Below is a small trained network, with its code and all its weights. Each question gives an input and a target symbol and asks what happens when units are switched off, that is, made to give their printed mean instead of their output.

import numpy as np


def w(rows, s, z=0):
    codes = np.array(rows[::2]) - 128.0
    scale = np.full(codes.shape[1], s)
    scale[-1] = z or s
    return codes * scale


def f(y):
    return y / 2 * (1 + np.tanh(0.7978845608 * (y + 0.044715 * y**3)))


def softmax(a):
    e = np.exp(a - a.max(-1, keepdims=True))
    return e / e.sum(-1, keepdims=True)


def log_softmax(a):
    a = a - a.max(-1, keepdims=True)
    return a - np.log(np.exp(a).sum(-1, keepdims=True))


def net(x, mask):
    ids = ['βγδεζηθλμξπστφψω'.index(c) for c in x.split()]
    T = len(ids)
    res = E[ids] + P[:T]
    u = 0
    for l in range(2):
        r = res
        for j in range(3):
            rows = slice(2 * j, 2 * j + 2)
            q, k, v = (r @ M[l][rows].T for M in (Q, K, V))
            z = softmax(np.where(np.tri(T) > 0, q @ k.T / 2**0.5, -1e9)) @ v
            o = O[l][rows]
            res = res + np.where(mask[u + j], z, o[:, -1]) @ o[:, :-1]
        u += 3
        y = f(res @ A[l][:, :-1].T + A[l][:, -1])
        res = res + np.where(mask[u : u + 4], y, B[l][:, -1]) @ B[l][:, :-1]
        u += 4
    return log_softmax(res[-1] @ U[:, :-1].T + U[:, -1])


Q, K, V, O, A, B = {}, {}, {}, {}, {}, {}
E = w([
[64,191,125,202,129,95,172,81,88,184],'β',
[156,129,80,87,141,80,74,51,51,136],'γ',
[132,82,112,139,163,151,85,98,130,65],'δ',
[163,183,166,5,134,128,112,85,157,45],'ε',
[69,150,97,67,125,85,79,146,178,96],'ζ',
[129,104,179,125,108,164,130,107,37,49],'η',
[196,211,160,107,233,131,66,77,53,92],'θ',
[108,83,220,132,74,108,102,90,192,116],'λ',
[104,159,224,128,128,86,154,156,84,226],'μ',
[63,83,104,107,85,181,100,59,130,136],'ξ',
[164,86,102,158,90,192,174,77,153,64],'π',
[136,47,148,70,89,150,211,99,148,149],'σ',
[173,42,227,154,76,104,95,119,193,109],'τ',
[104,136,130,158,72,134,154,119,49,24],'φ',
[92,111,123,132,82,186,80,194,140,118],'ψ',
[96,167,109,125,92,175,81,168,194,182],'ω',
],0.022)
P = w([
[21,71,136,151,242,145,106,94,175,81],'0',
[54,84,130,152,217,146,111,76,158,92],'1',
[84,85,120,149,195,146,108,69,149,97],'2',
[98,97,123,144,169,127,110,71,147,116],'3',
[111,96,113,140,144,123,115,68,143,117],'4',
[124,94,110,132,118,103,108,72,148,128],'5',
[146,99,106,130,94,104,123,76,143,138],'6',
[162,97,94,130,73,88,119,80,143,157],'7',
[180,97,100,119,46,84,118,82,144,150],'8',
[191,93,88,116,26,74,110,86,136,157],'9',
[193,94,84,110,1,66,115,94,128,159],'10',
],0.0092)
Q[0] = w([
[22,139,137,98,102,110,44,143,85,133],'L0H0',
[69,61,152,190,150,8,206,112,66,145],'L0H0',
[133,3,4,129,103,227,165,1,197,136],'L0H1',
[99,117,176,147,93,62,104,12,58,107],'L0H1',
[158,165,124,18,121,98,99,158,119,106],'L0H2',
[107,66,76,147,94,180,92,66,229,153],'L0H2',
],0.0092)
K[0] = w([
[105,154,141,107,109,124,91,143,102,127],'L0H0',
[171,144,190,93,122,41,109,99,123,151],'L0H0',
[146,148,90,122,3,122,127,168,117,142],'L0H1',
[214,167,158,117,100,75,131,108,122,137],'L0H1',
[132,123,103,80,143,116,93,117,128,89],'L0H2',
[145,82,78,129,28,124,136,165,168,155],'L0H2',
],0.016)
V[0] = w([
[116,153,140,68,105,136,133,132,94,103],'L0H0',
[163,70,200,90,169,105,125,115,95,165],'L0H0',
[136,153,153,157,91,153,74,205,46,119],'L0H1',
[116,126,134,220,133,36,255,112,90,38],'L0H1',
[43,111,100,196,29,175,138,114,117,67],'L0H2',
[45,100,143,107,133,125,87,126,83,97],'L0H2',
],0.0073)
O[0] = w([
[165,90,119,146,74,167,156,145,130,134,120],'L0H0',
[172,205,142,113,89,141,109,98,77,112,135],'L0H0',
[254,165,187,159,213,184,98,67,136,123,30],'L0H1',
[160,139,96,194,165,81,192,128,176,122,65],'L0H1',
[122,207,24,137,95,181,181,86,183,114,253],'L0H2',
[165,197,161,56,126,35,110,97,83,219,233],'L0H2',
],0.0091,0.0042)
A[0] = w([
[156,93,174,147,135,129,184,113,52,164,255],'L0N0',
[66,145,124,76,145,98,128,74,184,130,73],'L0N1',
[144,67,143,165,191,165,206,117,159,202,19],'L0N2',
[64,163,200,138,79,105,147,254,180,125,120],'L0N3',
],0.0079,0.0018)
B[0] = w([
[103,178,62,172,95,160,147,96,126,111,170],'L0N0',
[208,164,136,140,135,73,148,122,114,98,254],'L0N1',
[201,128,173,106,161,120,99,150,126,251,142],'L0N2',
[171,138,107,150,156,170,145,90,141,160,169],'L0N3',
],0.012,0.0072)
Q[1] = w([
[115,152,88,113,32,151,93,40,128,41],'L1H0',
[185,51,103,53,165,91,89,121,165,150],'L1H0',
[107,49,113,105,119,75,167,106,192,122],'L1H1',
[118,150,106,131,106,30,89,254,131,129],'L1H1',
[141,107,129,235,69,84,184,67,112,6],'L1H2',
[52,125,107,118,57,205,123,87,182,111],'L1H2',
],0.0084)
K[1] = w([
[182,119,105,115,66,132,93,160,142,143],'L1H0',
[144,126,131,80,159,131,143,154,207,69],'L1H0',
[137,63,155,157,114,140,151,156,141,108],'L1H1',
[136,101,91,111,174,89,164,150,68,87],'L1H1',
[141,113,170,172,9,127,144,97,133,141],'L1H2',
[136,123,105,154,84,179,109,135,149,158],'L1H2',
],0.012)
V[1] = w([
[164,91,122,106,83,166,149,181,120,38],'L1H0',
[72,238,234,136,94,160,229,182,145,176],'L1H0',
[120,53,194,150,93,124,118,100,151,125],'L1H1',
[112,118,201,143,102,133,117,54,173,161],'L1H1',
[164,152,150,100,68,86,171,119,104,169],'L1H2',
[99,175,75,81,139,169,232,142,2,95],'L1H2',
],0.0055)
O[1] = w([
[76,141,150,120,254,74,193,78,120,138,116],'L1H0',
[133,107,152,139,76,223,190,174,94,93,51],'L1H0',
[176,131,177,114,109,94,163,78,144,131,92],'L1H1',
[63,160,152,215,151,104,132,160,136,220,208],'L1H1',
[86,107,179,145,107,108,181,103,91,184,254],'L1H2',
[132,43,95,149,193,151,117,150,108,187,129],'L1H2',
],0.0089,0.0044)
A[1] = w([
[244,124,146,244,137,58,123,113,152,224,44],'L1N0',
[251,35,150,86,138,3,88,115,201,113,254],'L1N1',
[55,191,36,147,104,169,164,150,211,127,185],'L1N2',
[207,140,238,69,142,132,147,157,167,94,46],'L1N3',
],0.006,0.0031)
B[1] = w([
[123,80,165,67,145,107,56,174,172,131,194],'L1N0',
[51,234,93,154,175,190,185,199,121,150,251],'L1N1',
[157,46,192,69,217,64,78,142,124,28,205],'L1N2',
[239,2,108,16,202,34,185,8,30,211,155],'L1N3',
],0.0074,0.011)
U = w([
[182,123,125,129,101,61,100,168,124,118,111],'β',
[147,132,39,133,88,52,64,67,127,165,42],'γ',
[89,154,152,79,168,145,157,124,114,106,109],'δ',
[3,60,125,127,121,120,160,143,130,127,176],'ε',
[108,160,118,138,136,132,128,120,140,117,88],'ζ',
[172,191,101,149,157,220,155,8,161,128,123],'η',
[105,132,181,197,177,103,81,109,85,97,131],'θ',
[91,178,210,187,107,84,150,85,166,80,195],'λ',
[148,173,146,146,110,173,151,167,107,120,254],'μ',
[113,151,123,138,144,130,126,113,142,118,72],'ξ',
[68,211,70,133,128,130,143,159,153,109,56],'π',
[158,149,123,142,148,133,121,133,168,161,145],'σ',
[122,181,133,140,102,90,119,112,112,45,22],'τ',
[174,106,91,161,140,61,123,102,143,62,126],'φ',
[68,119,160,33,114,179,76,141,163,87,235],'ψ',
[112,149,121,134,128,120,120,120,137,114,72],'ω',
],0.0068,0.0034)

Each question gives the input, a string of symbols that net reads in full, and the target symbol t.
The units are the heads (2 rows each of Q, K, V and O) and the neurons (one row each of A and B). Each row of codes is followed by its name. A weight is (code - 128) times the scale printed after its matrix; where a second scale follows, it is the last column's (O, A, B and U).
mask holds one flag per unit, layer by layer, with each layer's heads first. A switched-off unit (its flag False) gives its mean, the last column of its rows in O or B, instead of its output. The means were averaged over made-up inputs and are rounded, as every weight is.
A unit's drop is (log p(t) with every unit on - log p(t) with that unit switched off) / (log p(t) with every unit on - log p(t) with every unit switched off).
The circuit of an input: a set's keep is (log p(t) with only the set's units on - log p(t) with every unit switched off) / (log p(t) with every unit on - log p(t) with every unit switched off). Starting from the 12 units with the biggest drops (on a tie, the unit counted first), units are removed one at a time, each time the one whose removal leaves the highest keep (on an exact tie, the one counted first), for as long as the keep stays at least 0.8.
units of the circuit, in order: the units of the circuit, biggest drop first
unit that matters most: the unit with the biggest drop
top k neurons: the k neurons with the biggest drops, biggest first
k most important neurons of layer l: the k neurons of layer l with the biggest drops, biggest first
heads that matter: for each layer, one digit per head in row order, 1 if its drop is at least 0.15 and else 0, layers parted by /
input μ γ φ π π ζ ε β, target ε: unit that matters most => L0H0
input ε ε η ζ π, target φ: heads that matter => 001 / 000
input σ ξ φ, target φ: units of the circuit, in order => [L0H1; L1N1]
input η ψ μ σ ω ε μ λ τ μ π, target λ: heads that matter => 000 / 011
input σ ω ε ω δ π λ φ ζ σ, target σ: units of the circuit, in order => [L0N2; L0H1]
input ζ ξ σ δ, target ε: heads that matter => 010 / 001
input φ π φ ε ζ τ ω τ δ φ δ, target σ: heads that matter => 010 / 000
input σ δ δ φ μ η π, target φ: heads that matter => 011 / 000
input ψ ζ φ μ γ ε, target δ: units of the circuit, in order => [L1N1; L1N3; L0H2; L0N0]
input λ ε γ ψ, target ψ: heads that matter => 010 / 001
input δ λ δ θ ε π ξ μ π σ, target ε: units of the circuit, in order => [L0H1; L1H2]
input ψ ω δ δ μ π δ ω τ τ δ, target λ: heads that matter => 001 / 011
input θ δ γ δ φ λ η π δ, target φ: units of the circuit, in order => [L0H2; L1N2; L0H1]
input γ λ π π π ψ μ δ β, target μ: unit that matters most => L1H0
input δ ξ ψ δ δ ψ σ η μ, target μ: heads that matter => 100 / 100
input σ μ τ π λ ω ψ θ η ψ δ, target η: heads that matter => 011 / 000
input ξ δ τ δ ω μ λ λ ε η, target ε: units of the circuit, in order => [L0H1; L0N1]
input η φ π, target σ: units of the circuit, in order => [L0N2; L0H1; L1N0]
input λ π ε ξ π μ π μ ψ μ, target μ: units of the circuit, in order => [L1H0; L0H0]
input τ γ λ ξ β π ξ ψ γ π ζ, target π: 3 most important neurons of layer 1 => [L1N1; L1N3; L1N2]
input θ π η, target θ: top neuron => [L1N1]
input φ ξ θ π π ζ φ, target θ: heads that matter => 011 / 001
input ξ ψ ε, target δ: top 4 neurons => [L1N1; L1N3; L0N1; L0N0]
input σ μ η ζ ξ, target γ: top 2 neurons => [L1N1; L0N1]
input δ ζ ω ψ φ, target φ: heads that matter => 010 / 000
input ξ ζ ψ ε γ σ ψ ω μ π, target ψ: units of the circuit, in order => [L0H1; L0N1]
input ψ ω π λ ε δ μ μ η ε φ, target ε: unit that matters most => L1H2
